Each row is followed by its group and then its class within the group.
+0.93,+1.63,-5.39,-3.15,-0.62,+0.84,+1.31,-0.37,+0.29,-0.16,-3.83,-0.78,+0.46,+1.04,+2.04,-0.27,-2.07,-0.06,-3.29,-2.04,-0.73,+0.22,-1.19,+0.79,+0.85,+0.60,+5.89,+0.59,+0.23,+2.28,+1.23,-0.15 -> <95> (93)
+0.71,-0.13,+1.73,-8.45,-1.26,-0.66,-0.06,-1.29,+1.20,+1.58,+3.48,+0.94,+1.05,+0.27,-2.97,+0.45,+1.75,-0.45,+2.39,+0.67,-0.21,+1.60,+0.79,+0.22,+0.26,-0.73,+0.22,-0.38,-1.02,-0.62,-0.71,+0.00 -> <96> (83)
+0.15,-0.62,-5.32,-4.41,-0.74,-0.17,-0.29,+0.55,-1.77,+0.77,-3.86,-0.24,-0.75,+2.10,+1.62,-0.27,-0.35,+0.18,+0.08,-0.86,-0.90,+1.17,-2.07,-0.09,+0.74,+0.14,+8.72,-0.23,+1.18,-2.26,+0.09,-0.16 -> <95> (93)
+2.03,-1.91,-0.17,-3.86,+0.44,+0.08,-2.47,-0.82,+0.18,-0.14,+1.51,+2.54,+0.19,-0.22,-1.96,-0.15,-2.75,+0.37,+0.66,+1.31,-0.23,+0.20,-0.44,-0.02,+1.04,-0.44,-1.36,-1.13,-0.16,-0.81,-0.73,-1.99 -> <96> (83)
+1.00,+0.03,-2.67,-3.54,+0.95,-0.56,-2.42,-0.26,+2.06,+0.41,+1.42,-0.73,+0.83,+1.13,-1.65,-0.24,+4.32,-0.77,+0.01,+0.21,+0.53,-0.17,+0.60,+1.07,+0.05,+0.64,-0.64,+0.57,-0.11,+1.95,-1.31,-0.41 -> <96> (85)
+0.81,-0.32,-1.59,-2.78,-0.21,+1.18,-2.23,-1.12,+2.33,+1.41,+4.04,+0.44,+0.01,+0.40,-1.95,+0.26,+0.12,+0.07,-0.01,+0.48,+0.37,+0.96,-0.21,+0.02,+0.03,-1.30,-0.22,-0.42,-0.61,-0.11,-0.88,-1.34 -> <96> (83)
+0.60,-0.07,-4.08,-2.30,-0.84,+0.21,+0.80,+1.42,-3.01,+0.88,-3.41,+0.70,-1.61,+1.98,+1.62,-0.81,+0.87,-0.40,+1.35,+0.64,+0.01,-0.08,-1.53,-0.48,+0.95,+0.54,+6.77,-0.52,+1.29,-0.29,+1.37,-1.22 -> <95> (93)
+0.89,-1.04,+0.48,-3.76,+0.18,-0.34,+0.02,+0.81,+1.17,+0.68,+2.82,-0.87,-0.04,-1.06,-2.56,+0.27,+1.60,-0.16,+0.79,-1.68,-0.31,+0.94,-1.33,-1.19,-0.06,-0.72,-4.81,+0.29,-2.47,+0.29,-0.65,-1.64 -> <96> (85)
+0.80,-0.28,-4.84,-3.89,-1.03,-0.49,+0.20,+0.06,+0.86,+1.39,-2.75,-1.73,+0.75,+1.38,-0.07,-0.62,+4.43,-0.57,-0.13,+0.01,+0.19,+0.73,-0.42,+0.93,+1.00,-0.15,+8.13,-1.37,+0.38,-0.41,+2.76,-0.11 -> <95> (92)
+0.77,-0.13,-2.28,-3.80,-2.31,-0.63,+1.01,-1.08,+3.07,+1.71,+2.43,-2.13,+0.97,-0.55,-1.74,-3.31,+1.29,-2.21,-0.29,-1.85,+0.33,+0.48,+0.25,+0.90,-0.03,-1.57,-0.01,+1.12,-0.87,+0.56,-1.26,-0.33 -> <96> (85)
+0.67,-0.58,-3.90,-2.36,-0.82,-0.34,+1.09,+0.05,-0.70,+1.12,-2.95,+1.27,-0.01,+1.64,+0.05,-0.68,+2.89,-1.17,+2.37,-1.18,-1.26,+0.28,-0.56,+0.59,+0.24,+0.95,+5.52,-0.58,+1.00,-0.59,-0.31,+0.09 -> <95> (92)
-0.01,+0.04,+2.15,-2.60,-0.33,+0.73,+0.58,+0.47,-3.64,+0.62,-4.24,-0.48,+0.78,+0.46,+1.16,-0.82,+0.31,-0.50,-0.29,-1.09,-0.93,+0.05,-1.47,+0.13,+0.35,+0.13,+5.66,+0.24,+0.87,-0.78,+0.55,+0.48 -> <95> (93)
-2.62,+1.18,-4.72,-2.63,-1.76,+0.00,+0.39,+0.37,-1.02,-0.15,-3.70,+2.01,+0.49,+0.99,+0.48,+0.64,+0.80,-0.51,+1.04,+0.40,+0.20,-0.29,-0.77,-0.29,+0.29,+0.95,+4.68,+0.28,+0.97,-1.91,+0.87,-0.90 -> <95> (92)
